Here is a tiny trained network, its code and every weight. The questions are about switching its units off for an input and a target symbol, where a switched-off unit gives its printed mean instead of its output.

import numpy as np


def w(rows, s, z=0):
    codes = np.array(rows[::2]) - 128.0
    scale = np.full(codes.shape[1], s)
    scale[-1] = z or s
    return codes * scale


def f(y):
    return np.maximum(y, 0)


def softmax(a):
    e = np.exp(a - a.max(-1, keepdims=True))
    return e / e.sum(-1, keepdims=True)


def log_softmax(a):
    a = a - a.max(-1, keepdims=True)
    return a - np.log(np.exp(a).sum(-1, keepdims=True))


def net(x, mask):
    ids = ['ΓΘΦΩδλξπτψ'.index(c) for c in x.split()]
    T = len(ids)
    res = E[ids] + P[:T]
    q, k, v = (res @ M[0].T for M in (Q, K, V))
    z = softmax(np.where(np.tri(T) > 0, q @ k.T / 2**0.5, -1e9)) @ v
    res = res + np.where(mask[0], z, O[0][:, -1]) @ O[0][:, :-1]
    y = f(res @ A[0][:, :-1].T + A[0][:, -1])
    res = res + np.where(mask[1:13], y, B[0][:, -1]) @ B[0][:, :-1]
    return log_softmax(res[-1] @ U[:, :-1].T + U[:, -1])


Q, K, V, O, A, B = {}, {}, {}, {}, {}, {}
E = w([
[131,43,105,250,67],'Γ',
[78,105,105,223,39],'Θ',
[103,137,95,77,148],'Φ',
[56,188,93,123,151],'Ω',
[197,174,91,45,187],'δ',
[45,144,106,222,3],'λ',
[84,250,75,117,176],'ξ',
[136,220,109,95,190],'π',
[164,20,179,137,128],'τ',
[215,114,188,91,35],'ψ',
],0.013)
P = w([
[126,69,1,25,50],'0',
[142,175,21,103,183],'1',
[154,189,39,96,178],'2',
[135,162,77,104,145],'3',
[124,160,98,122,135],'4',
[128,165,115,130,143],'5',
[131,166,125,147,146],'6',
[134,169,139,156,153],'7',
[128,174,156,164,154],'8',
[132,193,169,171,157],'9',
[140,194,185,181,167],'10',
[136,193,200,191,174],'11',
[137,217,206,208,181],'12',
],0.0099)
Q[0] = w([
[116,58,220,157,12],'head 1',
[175,116,129,206,10],'head 1',
],0.011)
K[0] = w([
[127,186,251,209,192],'head 1',
[138,144,241,131,125],'head 1',
],0.016)
V[0] = w([
[46,232,97,153,143],'head 1',
[5,71,140,169,110],'head 1',
],0.014)
O[0] = w([
[182,111,3,147,155,134],'head 1',
[30,66,96,132,215,2],'head 1',
],0.013,0.007)
A[0] = w([
[106,75,127,139,215,175],'neuron 1',
[81,107,124,197,142,134],'neuron 2',
[58,126,159,69,207,51],'neuron 3',
[89,146,140,84,148,136],'neuron 4',
[157,138,108,139,210,88],'neuron 5',
[68,152,116,109,125,255],'neuron 6',
[96,178,156,6,130,182],'neuron 7',
[147,73,107,153,70,92],'neuron 8',
[135,167,189,63,76,32],'neuron 9',
[115,117,138,137,64,152],'neuron 10',
[198,136,163,111,70,132],'neuron 11',
[109,38,166,110,76,140],'neuron 12',
],0.012,0.0076)
B[0] = w([
[69,165,154,52,63,162],'neuron 1',
[179,89,185,88,110,151],'neuron 2',
[172,61,64,172,4,174],'neuron 3',
[216,101,105,171,139,158],'neuron 4',
[59,64,92,129,101,161],'neuron 5',
[176,148,154,81,208,174],'neuron 6',
[151,72,231,147,170,214],'neuron 7',
[85,101,94,134,191,146],'neuron 8',
[72,90,59,246,130,207],'neuron 9',
[126,194,94,228,247,158],'neuron 10',
[53,173,139,99,99,250],'neuron 11',
[204,254,84,92,111,147],'neuron 12',
],0.008,0.018)
U = w([
[179,221,119,62,58,194],'Γ',
[57,119,96,103,47,2],'Θ',
[144,103,164,97,89,179],'Φ',
[89,94,111,128,95,151],'Ω',
[86,129,143,146,186,127],'δ',
[21,158,99,73,208,203],'λ',
[161,93,113,178,141,80],'ξ',
[186,103,39,194,131,74],'π',
[174,161,158,89,255,192],'τ',
[64,150,106,163,46,26],'ψ',
],0.0077,0.0045)

Each question gives the input, a string of symbols that net reads in full, and the target symbol t.
The units are the heads (2 rows each of Q, K, V and O) and the neurons (one row each of A and B). Each row of codes is followed by its name. A weight is (code - 128) times the scale printed after its matrix; where a second scale follows, it is the last column's (O, A, B and U).
mask holds one flag per unit, heads first, then neurons. A switched-off unit (its flag False) gives its mean, the last column of its rows in O or B, instead of its output. The means were averaged over made-up inputs and are rounded, as every weight is.
A unit's drop is (log p(t) with every unit on - log p(t) with that unit switched off) / (log p(t) with every unit on - log p(t) with every unit switched off).
The circuit of an input: a set's keep is (log p(t) with only the set's units on - log p(t) with every unit switched off) / (log p(t) with every unit on - log p(t) with every unit switched off). Starting from the 12 units with the biggest drops (on a tie, the unit counted first), units are removed one at a time, each time the one whose removal leaves the highest keep (on an exact tie, the one counted first), for as long as the keep stays at least 0.8.
circuit, biggest first: the units of the circuit, biggest drop first
top k neurons: the k neurons with the biggest drops, biggest first
drop when u is switched off: that unit's drop, to one decimal
input δ Γ Ω Γ λ π Ω Ω Γ ψ π, target ψ: circuit, biggest first : [head 1; neuron 9]
input ψ π ξ Ω π Φ ψ Ω π, target δ: circuit, biggest first : [head 1; neuron 9; neuron 7; neuron 10]
input δ τ τ, target ψ: circuit, biggest first : [head 1; neuron 9; neuron 11]
input Ω Γ Ω Γ ξ π Φ, target λ: circuit, biggest first : [head 1; neuron 1]
input Ω π τ Ω Γ π π Γ Γ π Ω, target λ: circuit, biggest first : [head 1; neuron 1]
input Γ ψ Γ ψ π π Φ Ω π π δ δ, target Φ: top neuron : [neuron 3]
input Ω Φ Γ Ω Ω, target λ: circuit, biggest first : [head 1; neuron 3]
input λ π π δ π λ Φ Φ δ δ, target Θ: circuit, biggest first : [head 1; neuron 1; neuron 3]
input Φ π Γ Γ π Γ π δ, target τ: top 3 neurons : [neuron 3; neuron 9; neuron 11]
input Γ π Ω, target Φ: top 2 neurons : [neuron 3; neuron 1]
input π Γ Γ π π Ω Θ Ω π Φ, target Γ: top 2 neurons : [neuron 9; neuron 7]
input τ ξ π Φ Γ π π, target ξ: top 3 neurons : [neuron 3; neuron 9; neuron 7]
input δ π δ Γ π Φ π Ω π π Θ Ω, target ψ: top 3 neurons : [neuron 9; neuron 11; neuron 6]
input ξ Γ Θ Ω ξ, target π: top neuron : [neuron 11]
input Γ ψ Γ π π π π Ω π δ ψ, target ψ: drop when neuron 11 is switched off : 0.4
input λ τ Γ, target τ: drop when neuron 9 is switched off : 0.2
input π Γ λ Γ Ω π Ω Θ, target π: drop when neuron 11 is switched off : 0.3
